Here are made-up nodes, facts about them, and rows of numbers that follow some of those facts. Name the node behind each unnamed row.

Some facts about the nodes:
ζ: refers to; Φ: belongs to class
drastavok ζ [kludre, mezilin, flokir]
delun ζ [pletim, miba, katu]
fumem ζ [brakli, miba, fetros, skuplo]
drezek ζ [kludre]
lemos ζ [groklosa, stoskilo, plebur, velek, zovavem]
razer ζ [greflil, skepovur, brodaflem]
mede ζ [fluzun, groklosa, gruger, kleka]
tigutak ζ [bedrom]
geklokek ζ [brodaflem, nudri, kigam, levekla]
bevun ζ [tukin]
vokatre ζ [plazor, tuvok, skevutis, zigu, deskem]
grobu ζ [stestu, pledon, stoplu, pletim, dibra]
briflos ζ [kludre, zaskem]
kedaplek ζ [skepovur, legram]
flagem ζ [vizoplir, flebre, zaskem]
groflom ζ [fluzun, deski, netun]
rugrul ζ [tuvok, flisko, zaskem, pekla, vutom, brebo]
greko ζ [plazor, faflas, nibran, zovavem, nudri, tukin]
dridro ζ [plapa, flisko, fetros]
paga ζ [seto, lobrus, vidre]
lebu ζ [gruger, deski]
zilidor ζ [skapek, pluvebuk, skevutis, vutom]
pape ζ [seplo, vizoplir, stoplu, nibran, zipluba]
traguvik ζ [seto, seplo, feplu]
fiflen ζ [stestu, flupitrar, klikar]
kisko ζ [ploplus, fluzun, fleme, veflam, paflom, viker]
figrir ζ [zekozur, mezilin, stoplu]
pludra ζ [stoskilo, skepovur]
bikun ζ [vali, brogon]
pitin ζ [vali]
pliso ζ [zaflol, geklal, zipluba]
dira ζ [geklal, bustim, nodril]
trufu ζ [zaskem]
boflo ζ [fleme, dranal, bratika]
lutifles ζ [pluvebuk]
dudan ζ [brodaflem, drukigrok, viker]
masidrar ζ [klikar]
fatra ζ [zekozur, seplo, netun, klikar, fetros, brogon, skuplo]
segu ζ [greflil, faflas]
broplek ζ [kludre, stestu, pipu]
siboter ζ [kidir, stoskilo, flisko, viker]
ledek ζ [plideklir, skapek]
tiflan ζ [kidir, fuplas, tukin]
nalur ζ [flebre, feplu, klikar, dezok]
flinir ζ [deski, legram]
nakis ζ [groklis, skemen, plapa]
grostis ζ [mezilin, bigro, skapek, plapa, feplu]
plesu ζ [flibel, brabri, brogon]
klabril ζ [bratika]
flikil ζ [velek, tukin, kleku]
ruskom ζ [skuplo]
dizuzi ζ [zekozur, lobrus, kala]
fozur ζ [deski, flokir, skuplo]
flagedril ζ [dezok, skuplo, kofom, zipluba]
kofluk ζ [plideklir, skepovur]
drikla ζ [paflom]
pezen ζ [gruger, stoskilo, gridrir, tekil]
leklu ζ [ploplus, vali, lelopor, klekodi, stiritrel, nibran]
zipla ζ [veflam, brabri]
tagre ζ [skemen, geklal]
kepal ζ [seto, pledon, flebre, fetros]
pigru ζ [groklis, skapek, flupitrar, dranal, zaskem, legram, bedrom]
flapligi ζ [fluzun, kidir, flupitrar, brodaflem, netun, plipen]
{drastavok, vali, plazor, vokatre, flagem, greko, levekla, klikar, lebu, faflas, velek, figrir, bikun, dira, trufu, pledon, klekodi, seplo, kala, flinir, kludre, zaflol, gridrir, zekozur, leklu, geklal} Φ c
{bratika, fumem, plipen, lemos, bustim, skevutis, mede, feplu, tekil, stoskilo, miba, tigutak, brakli, bevun, legram, katu, lobrus, pletim, briflos, nudri, dibra, rugrul, mezilin, dridro, vidre, brebo, stestu, zilidor, pape, traguvik, fiflen, zaskem, zigu, dranal, seto, nodril, pludra, pitin, vutom, gruger, pekla, skemen, groklosa, kleku, flibel, pipu, pluvebuk, skepovur, fetros, fatra, vizoplir, broplek, zovavem, siboter, ledek, tiflan, nalur, stiritrel, flokir, drukigrok, groklis, nakis, kofom, deski, grostis, fleme, paflom, plesu, klabril, ruskom, dizuzi, fozur, flagedril, kofluk, drikla, pezen, zipla, bedrom, tagre, nibran, greflil, pigru, kleka, skapek, kidir, flapligi} Φ a
{delun, drezek, brodaflem, razer, zipluba, plebur, geklokek, brabri, grobu, fuplas, plideklir, kedaplek, viker, groflom, lelopor, paga, deskem, flupitrar, veflam, kisko, plapa, ploplus, tuvok, pliso, boflo, lutifles, dezok, skuplo, dudan, masidrar, segu, brogon, tukin, flikil, kigam, stoplu, netun, fluzun, kepal, bigro, flebre, flisko} Φ b

Named rows:
nalur: [-16 -16 -19  -2  -5 -23 -21  27  11  -2  -7  -9  24  -6  -7  -7  -4   4
  -5   7 -14  -9 -15   1  13   1   4 -16 -16  -1  -6  10   5  15   8   5
 -13  -7  11   4  33   1   6   4   7  30 -13  -7  11  47 -20   3]
nakis: [  0  17   4   1  -8   8  -6  17   9 -22  -1 -13   2   0 -10   6  -4  -5
  -7 -14  -4  12 -10   2   1   6  -4   0 -16  -5   6  -3   2  -4  -8  18
   7 -16  -4   1   7  11  -2  -1   8  16  -7   2   1  28 -30   1]
pezen: [  5  -3 -16  -9  -3   7  13  13  -9 -33 -14  -3  -4   1  -4  -4  -3 -12
  -6 -12   5   8   0   1   8   4 -12   9  -7  -2   0   4   6   9   9   1
   4  30  -5   4  13  16   7  -8   0  14  -8   2  -3   0   4   1]
kepal: [-20 -32 -40  -2   6   1 -10  13  11  16   1 -20  30   3   5  -3 -20  20
  17  13 -10 -10 -22  15 -17  13  10 -20 -24  -8   3  -4   5  -5   3   7
  -7 -29   3  -2   7 -10 -14  -1  30  16   8  -5 -11  28 -18   2]
tagre: [  6  17   1   5  -6  10  -3  15   6 -32  -1  -9  -1   4 -12   6  -2  -6
  -6 -13   0  15  -7   2  -3   9   2   4 -16  -6  10  -2   6  -9  -6  18
   9 -10  -3  -3   6  13   0   6   6  14  -5   6   4  20 -38   0]
figrir: [  8 -19 -49   2   5   5   1  11 -12   4   2 -20  14  -9   1   7  -5   4
   8  14  22  -4 -10  15  31  10  20  -7   7   1  29  37  28  -3  11   4
  -3 -44  -3  -3   6  -8   0  -5  -8  11   9  11  -4  -2 -19   6]
brodaflem: [ -6 -33  -7  -2   9  -3  11 -13  -8  15  -1   3   9  -6   9  -6  -3   8
  14   9  -9 -10   2  -6 -22  -2  -3  -1   2  -3 -11 -15  -6   3  -2 -17
  -8   8   4   1   2 -11  -4   2  14 -22  11  -3 -19 -26  18  -4]
katu: [  5  17  30   4  -5  -9  -8  -5   3  -5   1  18 -14   2  -7   0  11  -7
 -10  -4  -1   1   6 -13   0 -11  -3   4   7   3 -11  -8 -11   2  -4   0
   0  14   6   0   4   1   7   6 -11  -2  -7  -4  13   4  11  -3]
dezok: [-11 -20  -2   3   7  -1  -2 -12   4  26   6   7   6   5   8  -3  -6  12
  13  12  -5 -13  -3   2 -19  -1   5  -9  -3  -2 -12 -16  -9  -4  -3  -6
  -6  -7   8  -1  -9 -14 -10   5  13 -10  11  -7  -9  -3  16  -2]
vutom: [  0  26  41   2  -6  -6  -9  -5   6   1   3  11 -10   1  -6   2  11  -5
 -10 -11  -6   4   7 -10  -2 -10  -7   3   6   2 -10  -9 -15   2  -9   3
   4   7   2   2  -6   2   4   1  -8  -5  -6  -5  10   7   6  -2]
pletim: [  5  13  29   5  -4 -13  -6  -4   3  -3   2  18 -10   0  -7  -2  12  -6
  -9  -3  -3   1   6 -12   1 -11  -1   4   6   3 -10  -8  -9   3  -3  -1
  -1  12   7   0   5   0  10   9 -11  -3  -8  -3  13   5   8  -3]
drukigrok: [  4  13  30   2  -5 -13  -5  -5   2  -5   0  15  -9  -2  -5  -2  11  -7
 -10  -4  -3   0   9 -12   0 -11  -5   5   7   3 -11  -8 -10   5  -3  -4
  -2  20   6   2   6   3   8   5 -11  -6  -7  -2  10  -3  12  -3]
flebre: [-18 -13   3   0   4  -7  -7 -11  10  38   9  -2  13   0  11  -2  -6  17
  13  11 -20 -13  -4   2 -20   0   2 -13  -4  -1 -12 -14 -15  -2  -6  -6
  -5 -12   3   0 -10 -16 -12   0  18 -11   9  -9 -10   3  12  -1]
kidir: [  4  13  26   1  -6 -10  -6  -8   4  -7  -1  11   2   5   0  -3  16  -3
 -10  -8  -9   0  16 -12  -4 -11  -5   5   7   3  -4  -3  -6   4   3  -3
  -7  45   3   2  13   8  10   0  -9  -4  -9  -6  12 -10  12  -2]
pipu: [  5  13  27   4  -3 -15   1  -5   3  -4   2  19 -11  -3  -3  -4  12  -6
 -12  -3  -3  -2   7 -13   6 -12  -3  10   9   7  -5  -3 -12   4  -1  -3
   0  13   4  -2   4  -2  10  10 -14  -1  -8  -4  12   2  16  -3]
levekla: [  6   5  -3  -2   1   4  -7 -13 -10  24   5  -6   4  -6   4  10   8  -1
   6   7  17  -7  11   3  24  -6   6  -6  28   4   1  22   9  -1  -2 -10
  -7 -23   0   4  -8  -7   0 -16 -19 -24  11   4  -3 -31  10   4]
brebo: [  2  21  33   2  -6  -7  -7  -4   6  -1   3  15 -11   2  -5   0  10  -6
 -11  -8  -5   2   5 -10   1 -11  -7   4   7   4 -13  -8 -14   2  -7   0
  -1  12   2   2   0   3   6   2  -8  -6  -7  -4  10   6   8  -2]
legram: [  3  17  28  -4  -4   2   2  -3  -2  -9  -2  17 -24   1  -9   1   3 -15
  -8 -14  11   4   3 -11  11 -13 -19   7   9   2 -22 -13 -19   9 -13  -4
   6  -1   3   6 -11   1   4 -12 -12  -8  -4  -6   3   1  33  -2]

Rows to name:
No name comes twice in this set of rows, the named rows included.
[  1 -55 -46  -8  11  25  32   8 -28 -30 -11   0   3  -9  -6   1 -26  -4
  24 -14  16  -1 -23  -2   8   3 -21   8 -10 -14  -4 -14  -1   9 -19  -1
   9 -61  -2   4   4 -11  -4 -36  30  -5  17   0 -40  -8  40  -2] => kedaplek
[ 15 -18 -62   2  12   4  27   2 -16  -3   7  -7  -5 -14  11  -1 -10   5
   0   8  19  -7 -11  14  58  11  17  16  11  17  49  51  21   0  18   5
  10 -52 -23 -13 -15 -12   2   1 -12  33   4   6  -1   2  18   6] => drastavok
[-14 -17  -7  -6   9  -3   5 -13   3  33  -1   4  -2   4  14  -8  -9   9
  12  17  -5  -8   3   6 -24   3   0  -8  -2  -1 -15 -16  -8   1   5 -19
  -5  23   5   0 -18 -10 -11   6   7 -13   9  -2 -11 -17  17  -1] => netun
[  7   8  -4   3  -2  -9   3  20  -1 -18  -7 -12  -6  -9  -8  -1   0 -10
  -6   6  -2  14  -4   3 -15  12   5   3 -15  -5   6   0  13  -3   9  -3
   7   5   3  -3   7  10   4  34  -3  11  -8  16   2  14 -61  -1] => plesu
[  3   9  -6  -1  -3  -5   4  17   1 -16  -8 -11  -1  -7  -5  -2   0  -7
  -8   0  -7  12  -1   2  -7  10  -2   4 -14  -4   7   1  11   1  10  -3
   6  14  -2  -1   9  11   2  18  -1  11  -9  12   2  11 -46   1] => zipla
[ 10  11   3   4  -1  14 -11 -12  -7  18   9  -7  -2   1  -1  15   7  -2
   6   4  23   0   9   6  17  -3  11  -7  24   1   5  16  12 -11  -7  -1
  -2 -36   0   2 -14  -5  -3 -13 -18 -25  14   7  -3 -27  -8   3] => geklal
[ -5 -19 -30   5   6  22   5   6   4  -7   3 -13  11   9   2   3 -18  13
  17   4   2   4 -16  14 -26  19  11  -5 -23 -10  14 -10  10 -18  -3  13
   6 -26  -3  -6  -9  -3 -15   4  27   9  12   6 -15   9 -25   0] => pliso
[ 12   7 -11   7  -9  20  -5  -1   7 -58  -4 -12  40  26   5  -2  12  11
 -10 -25 -11   7  15  -1 -12   7  11  11 -10   0  43  18  20 -14  15  36
 -10  82 -17  -5  51  29  11 -14  15  28 -13  -5  19 -10 -12   1] => bevun
[ -5 -12 -24 -16  -3 -11   8  16  -3 -13 -20 -15   6  -7   4 -12  -3  -8
  -8   0 -10   3   6   5   1   6 -10   1 -11  -1  -1   9  11  19  23 -14
  -6  61  -3   7  20  20   8   0  -1  13 -13   4  -2  -3  -9   2] => flapligi
[  2   7  -6  -3  -4  -4   4  15   2 -16  -8 -10  -1  -5  -3  -3  -1  -7
  -7  -3  -9  11  -2   2  -6   8  -4   3 -13  -3   4   4   8   4  10  -1
   4  19  -3   1   9  13   3  10   1  13  -9   7   3  11 -31   1] => drikla
[ -1  21   7  -2  -9  10  -7  16   7 -17   0 -16   3  -1 -11   8  -5  -5
  -6 -18 -10  15 -10   2   1   5  -9   1 -15  -6   4  -3   1  -2 -12  18
  12 -23  -9   2   3  12  -2 -11  11  10  -6   1  -2  29 -30   2] => zilidor
[  0 -25 -38   5   4  28   7 -10   4 -26   1 -22  48  23  20  -3  -6  28
  12  -7 -16  -2   7   9 -34  17  14   2 -16  -5  40   8  20 -19  14  26
 -10  55 -17  -8  29  14  -6 -15  37  13   6  -4  -6 -22  -8   0] => flikil
[ -6 -13   4   2   7   3   2 -18   3  20   6   4  12   6  13  -2  -1  15
  11   8 -11  -9   7   0 -27   1   3  -3  -1  -1  -3 -14  -7  -7  -1  -5
  -5  13   1  -3  -6  -7  -8   2  15 -15   9  -6  -9 -19  18  -2] => fuplas
[  13    0  -36    3    5    3    4   16  -14   14   -1  -39   -1  -23
   -1   13   -1   -5    9   28   14   16    0   21   -7   24   21   -6
   -3   -8   22   24   42  -16   14  -14    8  -42   -1   -5  -14   -1
   -7   34  -14  -16   11   37  -18  -21 -102    4] => bikun
[-10 -43 -45   1  12  -7  11   8  -1   7  -1 -13  22  -8  10  -8 -15  17
  14  17 -12 -10 -14   8 -16  15  11  -4 -19  -4  14   3  10  -2  12  -3
  -4 -17  -2  -7   9 -11  -7  15  26  16   6   1 -15  10 -17   0] => grobu

The same nodes again, as new rows of numbers:
Some nodes and their rows:
fluzun: [-26 -21   6 -33  60  63  26 -34 -13 -19  -6   7   1]
flapligi: [-59 -24   9 -25  21  46  22   4 -21 -34 -55  21  37]
netun: [-30 -12   0 -45  61  64  28 -45 -13 -24  -5  -3   1]
fatra: [-96   3 -22 -37  28  47  13 -50  -6 -71 -35  -3  12]
brogon: [-48   5 -15 -44  51  52   9 -43 -23  -2   7   7  -6]
skapek: [-23 -38 -22 -52  68  39  64 -34 -29   4 -19  -1   9]
lebu: [-43 -32  35 -29  31  63  66 -85 -10 -46 -43  -5  19]
briflos: [-56  -8   6 -35  -7  62  19 -48 -25 -27 -27 -24 -10]
seto: [-36 -24 -21 -41  59  39  44 -12 -17 -25 -16  -2   4]
razer: [-50   2  22 -86  28  52  -9 -31  -3  -9 -31  21  39]
skepovur: [ -9 -24   2 -89  62  26  26 -25 -38   5 -22   3  22]
viker: [-31 -12   2 -36  56  56  16 -21   7 -19   1   7  -2]
flokir: [-24 -26   2 -53  70  38  50 -39 -31 -26  -9 -15  -2]
levekla: [-16  -9   8 -27  51  47  54 -32   2 -36  -6 -10  -1]
dira: [-60 -18  15 -13  38  50  55 -28  45 -57 -12   2   3]
bevun: [-96 -19  35 -60  75  42  62 -33  11   8 -64  37  71]
lemos: [-69 -27  18 -50  42  36  35 -12   1 -18 -46  25  36]
zaflol: [-20 -16   8 -27  58  47  62 -33  13 -40   0 -11  -4]

Name these rows:
No name comes twice in this set of rows, the named rows included.
[-68 -42 -16 -32  45  44  49 -19  19 -29 -29  10  10] => nakis
[-66   0  17 -47  34  62   6 -25  13 -28 -29  17  25] => geklokek
[-60  -9  11 -27  28  56  55 -54  23 -31 -28   5  23] => vokatre
[-98 -30   2 -58  45  38  25 -93  23 -70 -21 -14 -12] => ruskom
[-26  -4  -4 -46  57  66  26 -36 -16 -17  -8  -2   8] => flupitrar
[-73  -4   8 -51  42  65  13 -52  20 -36 -20   7  14] => delun
[-29  -6   6 -51  57  54  16 -21  -3 -18  -4   7   3] => brodaflem
[-55 -39  10 -25  35  46  36 -17 -20 -27 -50  18  24] => mede
[-42  41  40 -64  33  80  24 -47 -24 -58  -5 -26  10] => drezek
[-74   6 -33 -36  20  59  24 -14 -14 -55 -54  -2  37] => nalur
[-32 -31  -1 -36  65  35  43  -9 -15 -13 -23   8  13] => kidir
[-50  18  16 -32  44  58  63 -37  10 -68 -22 -12  27] => figrir
[-29  33  46 -47  38  68  67 -53 -13 -82 -16 -38  15] => drastavok
[-69  -8  -7 -41  41  45  34 -14 -12 -36 -36   6  22] => dizuzi

